Below is a small trained network, with its code and all its weights. Each question gives an input and a target symbol and asks what happens when units are switched off, that is, made to give their printed mean instead of their output.

import numpy as np


def w(rows, s, z=0):
    codes = np.array(rows[::2]) - 128.0
    scale = np.full(codes.shape[1], s)
    scale[-1] = z or s
    return codes * scale


def softmax(a):
    e = np.exp(a - a.max(-1, keepdims=True))
    return e / e.sum(-1, keepdims=True)


def log_softmax(a):
    a = a - a.max(-1, keepdims=True)
    return a - np.log(np.exp(a).sum(-1, keepdims=True))


def net(x, mask):
    ids = ['ΔΘΛΣΨβγζμξπτ'.index(c) for c in x.split()]
    T = len(ids)
    res = E[ids] + P[:T]
    u = 0
    for l in range(3):
        r = res
        for j in range(2):
            rows = slice(4 * j, 4 * j + 4)
            q, k, v = (r @ M[l][rows].T for M in (Q, K, V))
            z = softmax(np.where(np.tri(T) > 0, q @ k.T / 4**0.5, -1e9)) @ v
            o = O[l][rows]
            res = res + np.where(mask[u + j], z, o[:, -1]) @ o[:, :-1]
        u += 2
    return log_softmax(res[-1] @ U[:, :-1].T + U[:, -1])


Q, K, V, O = {}, {}, {}, {}
E = w([
[76,71,115,1,140,133,93,155,96,117,169],'Δ',
[177,79,89,178,192,119,129,100,170,82,102],'Θ',
[50,48,92,105,76,172,94,133,108,142,160],'Λ',
[102,103,73,139,66,194,60,115,189,103,67],'Σ',
[210,87,114,151,88,97,148,104,60,239,98],'Ψ',
[105,72,169,63,232,95,155,109,97,104,198],'β',
[136,146,222,49,204,105,126,185,133,72,160],'γ',
[109,157,178,33,114,120,62,223,153,81,128],'ζ',
[115,166,105,228,128,160,133,133,85,101,184],'μ',
[118,176,249,184,129,112,89,198,169,54,83],'ξ',
[57,119,142,88,53,108,33,231,155,130,152],'π',
[56,54,173,190,168,74,125,92,81,143,199],'τ',
],0.01)
P = w([
[158,64,137,66,3,95,145,82,210,56,187],'0',
[136,52,156,127,68,111,98,111,85,54,109],'1',
[128,78,135,126,110,125,88,129,74,89,110],'2',
[138,90,141,130,137,135,82,143,89,123,124],'3',
[140,103,148,134,155,151,73,154,97,156,134],'4',
[143,117,159,144,173,163,63,157,103,185,143],'5',
[159,131,153,145,184,171,50,160,103,200,148],'6',
[173,147,150,149,198,189,39,158,96,216,152],'7',
],0.0057)
Q[0] = w([
[179,115,169,151,119,82,90,161,126,145,144],'L0H0',
[37,248,163,16,28,131,210,81,184,204,109],'L0H0',
[150,90,117,118,152,127,137,148,84,135,161],'L0H0',
[189,131,91,173,121,43,151,164,138,108,132],'L0H0',
[169,151,155,184,144,86,227,172,54,143,116],'L0H1',
[74,94,191,96,137,118,87,131,112,117,192],'L0H1',
[187,110,156,162,172,64,220,90,103,142,124],'L0H1',
[104,211,85,146,179,139,186,36,208,46,177],'L0H1',
],0.015)
K[0] = w([
[171,162,139,137,131,103,80,161,126,140,156],'L0H0',
[25,83,134,111,116,133,108,145,164,2,171],'L0H0',
[156,132,129,122,153,158,115,137,82,156,159],'L0H0',
[136,138,98,162,187,150,75,143,148,82,173],'L0H0',
[116,161,173,173,162,91,156,137,143,107,183],'L0H1',
[118,105,152,122,108,119,118,124,98,136,155],'L0H1',
[128,119,119,160,207,139,67,126,157,93,159],'L0H1',
[102,109,105,123,101,146,200,77,136,42,80],'L0H1',
],0.019)
V[0] = w([
[154,183,133,150,2,67,94,98,115,176,49],'L0H0',
[174,139,192,207,115,36,163,49,106,148,167],'L0H0',
[252,168,84,171,112,103,255,131,108,85,146],'L0H0',
[184,147,118,165,161,62,175,246,97,53,118],'L0H0',
[197,77,105,123,201,47,173,192,180,142,89],'L0H1',
[61,199,139,100,153,164,101,109,77,71,215],'L0H1',
[202,139,74,168,107,122,178,165,82,102,178],'L0H1',
[233,170,141,172,129,153,147,110,85,66,145],'L0H1',
],0.007)
O[0] = w([
[69,73,113,97,213,213,250,192,198,163,176,5],'L0H0',
[136,50,215,113,75,243,179,159,151,97,115,105],'L0H0',
[26,61,211,168,104,125,176,123,169,99,74,48],'L0H0',
[82,78,126,140,113,140,111,18,91,91,129,148],'L0H0',
[119,140,48,126,163,134,172,237,101,179,144,89],'L0H1',
[73,107,194,137,129,126,116,46,253,121,202,168],'L0H1',
[187,181,84,107,111,160,95,145,154,111,163,73],'L0H1',
[233,179,80,93,131,121,70,121,161,191,203,62],'L0H1',
],0.0042,0.0025)
Q[1] = w([
[124,29,92,89,167,199,8,169,131,86,89],'L1H0',
[194,58,118,97,163,181,70,112,237,109,165],'L1H0',
[134,85,152,141,142,165,199,203,81,133,134],'L1H0',
[52,240,75,145,143,102,183,124,116,64,152],'L1H0',
[148,150,139,177,142,142,145,87,83,119,179],'L1H1',
[184,157,45,141,98,139,217,106,147,182,74],'L1H1',
[170,185,107,75,96,46,125,46,145,102,127],'L1H1',
[190,79,138,76,148,119,135,255,133,156,138],'L1H1',
],0.018)
K[1] = w([
[168,136,136,101,166,127,6,120,143,249,49],'L1H0',
[181,152,141,184,176,125,32,130,100,199,104],'L1H0',
[116,52,158,165,119,52,93,201,170,98,124],'L1H0',
[161,156,120,145,3,93,203,131,86,67,152],'L1H0',
[172,147,141,165,128,106,167,130,103,114,191],'L1H1',
[128,108,63,155,114,150,148,70,174,58,111],'L1H1',
[125,92,89,142,184,97,84,174,129,1,166],'L1H1',
[193,79,135,125,160,116,117,160,151,229,90],'L1H1',
],0.017)
V[1] = w([
[182,167,124,135,105,151,123,48,78,151,126],'L1H0',
[93,193,157,196,247,255,148,142,16,118,200],'L1H0',
[115,246,155,235,128,147,43,174,40,179,217],'L1H0',
[103,186,82,171,143,160,105,124,107,78,186],'L1H0',
[112,103,125,146,93,78,158,85,110,165,121],'L1H1',
[205,35,5,193,165,87,124,67,196,123,29],'L1H1',
[159,131,77,187,109,39,43,158,142,161,144],'L1H1',
[73,134,177,195,135,55,127,186,156,154,156],'L1H1',
],0.0082)
O[1] = w([
[178,76,140,96,140,151,110,144,144,177,106,101],'L1H0',
[158,238,12,71,214,108,74,103,132,214,130,4],'L1H0',
[182,141,41,146,163,14,118,209,119,221,105,83],'L1H0',
[101,151,101,123,164,116,155,148,126,175,120,137],'L1H0',
[157,134,153,139,95,127,142,157,139,129,114,112],'L1H1',
[170,207,60,115,180,53,80,143,151,255,177,81],'L1H1',
[162,191,63,69,179,180,77,51,135,156,136,205],'L1H1',
[117,112,176,100,111,190,135,76,150,131,111,137],'L1H1',
],0.0068,0.0036)
Q[2] = w([
[99,214,145,2,114,106,123,231,198,127,126],'L2H0',
[193,151,157,219,234,123,200,103,185,74,105],'L2H0',
[104,60,141,62,196,78,219,91,46,207,189],'L2H0',
[81,133,85,228,45,166,132,121,114,227,155],'L2H0',
[112,117,139,154,144,138,166,129,185,147,151],'L2H1',
[137,149,182,112,79,84,115,85,146,161,129],'L2H1',
[93,168,82,119,132,111,190,199,175,190,186],'L2H1',
[144,110,167,123,165,175,153,226,138,162,121],'L2H1',
],0.027)
K[2] = w([
[80,226,188,25,133,105,71,243,138,120,104],'L2H0',
[237,166,167,222,243,109,182,111,201,67,126],'L2H0',
[119,44,171,54,184,59,205,91,16,214,222],'L2H0',
[100,134,58,251,39,179,134,128,110,222,173],'L2H0',
[113,159,179,166,124,96,61,119,112,170,135],'L2H1',
[113,96,48,152,121,116,106,105,106,69,89],'L2H1',
[129,84,135,159,216,196,42,129,65,172,51],'L2H1',
[87,165,194,230,200,178,146,143,85,163,138],'L2H1',
],0.023)
V[2] = w([
[190,126,111,170,111,97,135,127,87,149,120],'L2H0',
[132,123,145,132,104,74,161,182,163,141,80],'L2H0',
[203,159,129,88,119,235,113,106,145,183,128],'L2H0',
[139,125,161,118,71,174,191,97,122,107,93],'L2H0',
[137,109,116,214,153,122,8,132,30,99,51],'L2H1',
[149,128,164,51,133,77,150,167,155,169,68],'L2H1',
[243,202,149,115,13,144,125,173,81,107,132],'L2H1',
[96,193,222,122,101,51,19,136,162,157,210],'L2H1',
],0.017)
O[2] = w([
[78,103,124,115,96,110,114,178,113,133,68,76],'L2H0',
[146,153,153,184,97,120,119,149,69,127,167,76],'L2H0',
[117,93,149,99,194,97,163,102,64,89,131,70],'L2H0',
[137,124,100,99,158,63,145,117,110,148,131,217],'L2H0',
[95,153,72,139,124,111,131,160,229,82,209,47],'L2H1',
[155,103,162,86,156,115,161,216,157,165,86,6],'L2H1',
[132,145,93,168,141,247,184,182,119,114,104,178],'L2H1',
[46,176,201,183,195,121,169,179,109,127,118,170],'L2H1',
],0.011,0.017)
U = w([
[162,88,98,109,141,140,169,144,151,127,119,121],'Δ',
[150,125,160,115,157,115,157,135,132,160,111,93],'Θ',
[98,126,143,141,131,77,121,127,128,131,138,50],'Λ',
[130,112,129,114,142,123,116,121,148,135,131,47],'Σ',
[145,102,145,110,138,101,120,118,144,151,100,80],'Ψ',
[72,49,224,146,62,175,152,99,146,2,118,232],'β',
[137,124,134,161,103,123,118,152,148,162,128,73],'γ',
[176,198,53,139,196,108,98,119,93,235,110,125],'ζ',
[161,139,139,106,118,118,109,153,130,133,115,130],'μ',
[131,142,124,132,128,118,131,124,147,131,105,2],'ξ',
[163,187,71,102,177,107,91,123,173,179,155,153],'π',
[87,130,135,134,146,134,143,161,158,107,125,146],'τ',
],0.0089,0.0062)

Each question gives the input, a string of symbols that net reads in full, and the target symbol t.
The units are the heads (4 rows each of Q, K, V and O). Each row of codes is followed by its name. A weight is (code - 128) times the scale printed after its matrix; where a second scale follows, it is the last column's (O and U).
mask holds one flag per head, layer by layer. A switched-off head (its flag False) gives its mean, the last column of its rows in O, instead of its output. The means were averaged over made-up inputs and are rounded, as every weight is.
A unit's drop is (log p(t) with every unit on - log p(t) with that unit switched off) / (log p(t) with every unit on - log p(t) with every unit switched off).
The circuit of an input: a set's keep is (log p(t) with only the set's units on - log p(t) with every unit switched off) / (log p(t) with every unit on - log p(t) with every unit switched off). Starting from all 6 units, units are removed one at a time, each time the one whose removal leaves the highest keep (on an exact tie, the one counted first), for as long as the keep stays at least 0.8.
circuit, biggest first: the units of the circuit, biggest drop first
unit that matters most: the unit with the biggest drop
which heads matter: for each layer, one digit per head in row order, 1 if its drop is at least 0.15 and else 0, layers parted by /
input μ γ Λ Θ μ γ, target ζ: circuit, biggest first : (L1H1 L1H0 L2H0 L0H0)
input Θ Λ Δ Δ Σ μ Ψ, target β: unit that matters most : L2H0
input Ψ π μ β ξ Θ ζ μ, target β: which heads matter : 10 / 01 / 10
input μ Θ Λ μ Θ Σ Ψ Θ, target Δ: circuit, biggest first : (L2H1 L0H0 L0H1)
input Θ π μ Θ Θ Θ ξ ζ, target β: which heads matter : 00 / 11 / 10
input Θ π Ψ, target γ: circuit, biggest first : (L2H0 L1H1 L0H0 L1H0)
input Σ Θ Θ μ μ Θ μ Σ, target ζ: which heads matter : 01 / 10 / 00
input Σ Δ β Θ Θ, target ζ: which heads matter : 11 / 11 / 00
input Δ π Ψ Θ, target γ: circuit, biggest first : (L0H0 L2H0 L1H1 L1H0)
input Δ μ Θ Θ β Δ, target ζ: circuit, biggest first : (L1H0 L2H0 L1H1)
input τ Ψ Σ Θ γ Θ, target Θ: which heads matter : 10 / 01 / 01
input Λ Δ γ γ Ψ β π π, target γ: circuit, biggest first : (L2H0 L1H0 L1H1 L0H0)
input Λ μ μ Σ Δ μ τ γ, target β: which heads matter : 00 / 01 / 10
input Σ Θ β Θ Θ Λ π, target β: circuit, biggest first : (L1H1)
input Δ γ Σ π ζ Ψ, target γ: circuit, biggest first : (L0H0 L2H0 L1H0 L1H1)
input Ψ Θ Λ, target Δ: which heads matter : 11 / 10 / 11
input Ψ Λ μ Σ π μ β, target γ: circuit, biggest first : (L0H0 L2H0 L1H1 L1H0)
input Δ Θ Ψ Δ π π μ, target γ: circuit, biggest first : (L0H0 L2H0 L1H0 L1H1)
input Λ Θ Θ γ τ Θ ζ Θ, target τ: circuit, biggest first : (L0H1 L2H0 L1H1 L2H1)
input Θ Δ γ ζ Σ Δ, target ζ: unit that matters most : L0H0
input Σ Λ Θ β Θ, target ζ: which heads matter : 11 / 10 / 00
input β Θ Σ β, target ζ: circuit, biggest first : (L2H0 L1H0 L0H0)
input π τ μ μ, target ζ: circuit, biggest first : (L1H0 L0H1)
input Θ Θ τ β Λ Θ Θ, target τ: circuit, biggest first : (L1H1 L0H1 L2H0 L2H1)
input Θ Δ τ Σ μ Δ β, target β: which heads matter : 10 / 11 / 10
input Θ π Σ π Θ Δ β, target β: which heads matter : 00 / 11 / 10
input β Ψ Θ ξ μ, target τ: unit that matters most : L0H0
input ζ Σ Ψ Θ ζ Σ ζ, target μ: which heads matter : 10 / 01 / 11
